Below is a small trained network, with its code and all its weights. Each question gives an input and a target symbol and asks what happens when units are switched off, that is, made to give their printed mean instead of their output.

import numpy as np


def w(rows, s, z=0):
    codes = np.array(rows[::2]) - 128.0
    scale = np.full(codes.shape[1], s)
    scale[-1] = z or s
    return codes * scale


def f(y):
    return y / 2 * (1 + np.tanh(0.7978845608 * (y + 0.044715 * y**3)))


def softmax(a):
    e = np.exp(a - a.max(-1, keepdims=True))
    return e / e.sum(-1, keepdims=True)


def log_softmax(a):
    a = a - a.max(-1, keepdims=True)
    return a - np.log(np.exp(a).sum(-1, keepdims=True))


def net(x, mask):
    ids = ['ΔΣζθμπ'.index(c) for c in x.split()]
    T = len(ids)
    res = E[ids] + P[:T]
    r = res
    for j in range(3):
        rows = slice(2 * j, 2 * j + 2)
        q, k, v = (r @ M[0][rows].T for M in (Q, K, V))
        z = softmax(np.where(np.tri(T) > 0, q @ k.T / 2**0.5, -1e9)) @ v
        o = O[0][rows]
        res = res + np.where(mask[j], z, o[:, -1]) @ o[:, :-1]
    y = f(res @ A[0][:, :-1].T + A[0][:, -1])
    res = res + np.where(mask[3:7], y, B[0][:, -1]) @ B[0][:, :-1]
    return log_softmax(res[-1] @ U[:, :-1].T + U[:, -1])


Q, K, V, O, A, B = {}, {}, {}, {}, {}, {}
E = w([
[57,89,145,187,125,182],'Δ',
[113,47,200,188,51,106],'Σ',
[105,100,134,202,148,175],'ζ',
[96,93,94,112,9,221],'θ',
[170,167,142,198,139,145],'μ',
[162,176,86,155,26,25],'π',
],0.012)
P = w([
[110,91,4,167,139,141],'0',
[88,61,127,158,78,90],'1',
[146,108,113,164,145,173],'2',
[132,84,131,124,124,129],'3',
[129,85,158,113,119,132],'4',
[159,114,148,126,128,151],'5',
[160,108,168,107,113,112],'6',
[174,134,155,100,90,127],'7',
[132,117,132,157,115,134],'8',
],0.011)
Q[0] = w([
[153,255,55,25,162,56],'H0',
[76,129,89,95,91,48],'H0',
[103,155,169,136,185,89],'H1',
[137,84,110,176,72,133],'H1',
[181,177,55,103,122,80],'H2',
[133,143,61,97,50,52],'H2',
],0.009)
K[0] = w([
[46,68,103,221,152,116],'H0',
[143,145,44,163,176,139],'H0',
[94,110,53,125,84,168],'H1',
[207,201,154,66,131,58],'H1',
[58,99,64,177,113,142],'H2',
[120,151,1,138,115,136],'H2',
],0.0092)
V[0] = w([
[97,130,104,51,37,165],'H0',
[100,142,147,126,74,35],'H0',
[197,225,131,127,126,68],'H1',
[71,102,193,152,184,188],'H1',
[254,147,154,147,147,53],'H2',
[109,173,100,111,152,209],'H2',
],0.0087)
O[0] = w([
[140,242,129,2,81,86,230],'H0',
[164,100,89,44,218,83,113],'H0',
[184,73,185,164,173,147,10],'H1',
[43,148,105,186,90,110,111],'H1',
[210,109,68,120,46,155,1],'H2',
[101,95,230,153,158,173,88],'H2',
],0.0091,0.0044)
A[0] = w([
[66,106,134,188,133,241,72],'N0',
[180,53,210,212,60,225,253],'N1',
[103,105,212,73,2,206,246],'N2',
[98,90,214,133,90,128,21],'N3',
],0.004,0.0014)
B[0] = w([
[22,198,185,152,231,106,159],'N0',
[174,78,157,183,39,253,181],'N1',
[164,143,170,110,95,224,253],'N2',
[119,138,161,248,108,171,134],'N3',
],0.0054,0.0041)
U = w([
[119,142,186,150,176,100,138],'Δ',
[141,98,1,133,94,82,90],'Σ',
[123,97,151,163,127,110,102],'ζ',
[140,183,114,89,75,107,91],'θ',
[160,88,166,173,81,197,46],'μ',
[185,53,134,83,135,152,246],'π',
],0.0073,0.0011)

Each question gives the input, a string of symbols that net reads in full, and the target symbol t.
The units are the heads (2 rows each of Q, K, V and O) and the neurons (one row each of A and B). Each row of codes is followed by its name. A weight is (code - 128) times the scale printed after its matrix; where a second scale follows, it is the last column's (O, A, B and U).
mask holds one flag per unit, heads first, then neurons. A switched-off unit (its flag False) gives its mean, the last column of its rows in O or B, instead of its output. The means were averaged over made-up inputs and are rounded, as every weight is.
A unit's drop is (log p(t) with every unit on - log p(t) with that unit switched off) / (log p(t) with every unit on - log p(t) with every unit switched off).
The circuit of an input: a set's keep is (log p(t) with only the set's units on - log p(t) with every unit switched off) / (log p(t) with every unit on - log p(t) with every unit switched off). Starting from all 7 units, units are removed one at a time, each time the one whose removal leaves the highest keep (on an exact tie, the one counted first), for as long as the keep stays at least 0.8.
circuit, biggest first: the units of the circuit, biggest drop first
unit that matters most: the unit with the biggest drop
k most important neurons: the k neurons with the biggest drops, biggest first
which heads matter: for each layer, one digit per head in row order, 1 if its drop is at least 0.15 and else 0, layers parted by /
drop of u: that unit's drop, to one decimal
input π μ μ, target μ: which heads matter => 111
input Σ Σ θ Δ, target θ: which heads matter => 110
input μ μ μ Σ, target μ: which heads matter => 100
input Σ π ζ, target π: circuit, biggest first => [H0 H1]
input Δ μ Σ ζ Σ θ θ ζ Σ, target θ: which heads matter => 100
input Δ Σ ζ θ μ θ ζ θ ζ, target θ: which heads matter => 100
input Σ ζ μ ζ, target μ: circuit, biggest first => [H0 N1]
input ζ ζ θ π, target μ: circuit, biggest first => [H0 H1]
input μ μ θ ζ Δ μ μ Δ, target μ: circuit, biggest first => [H0 H2 N1]
input Σ π μ ζ π μ, target π: which heads matter => 111
input θ θ π, target Δ: which heads matter => 011
input μ μ μ μ, target μ: circuit, biggest first => [H0 N1 H2]
input ζ Δ θ Σ Σ θ ζ, target θ: which heads matter => 110
input Σ Σ Σ, target Σ: which heads matter => 011
input θ Σ Σ Δ, target Σ: which heads matter => 011
input Σ π μ, target π: unit that matters most => H1
input ζ π θ ζ ζ θ π, target μ: which heads matter => 110
input θ Δ Σ Σ, target Σ: circuit, biggest first => [H2 H1]
input θ Σ Σ π, target Δ: drop of H2 => 1.0
input μ ζ μ Δ, target μ: drop of H0 => 0.8
input μ π π, target π: drop of H0 => 0.1
input θ Σ θ μ Σ ζ, target Σ: most important neuron => [N2]
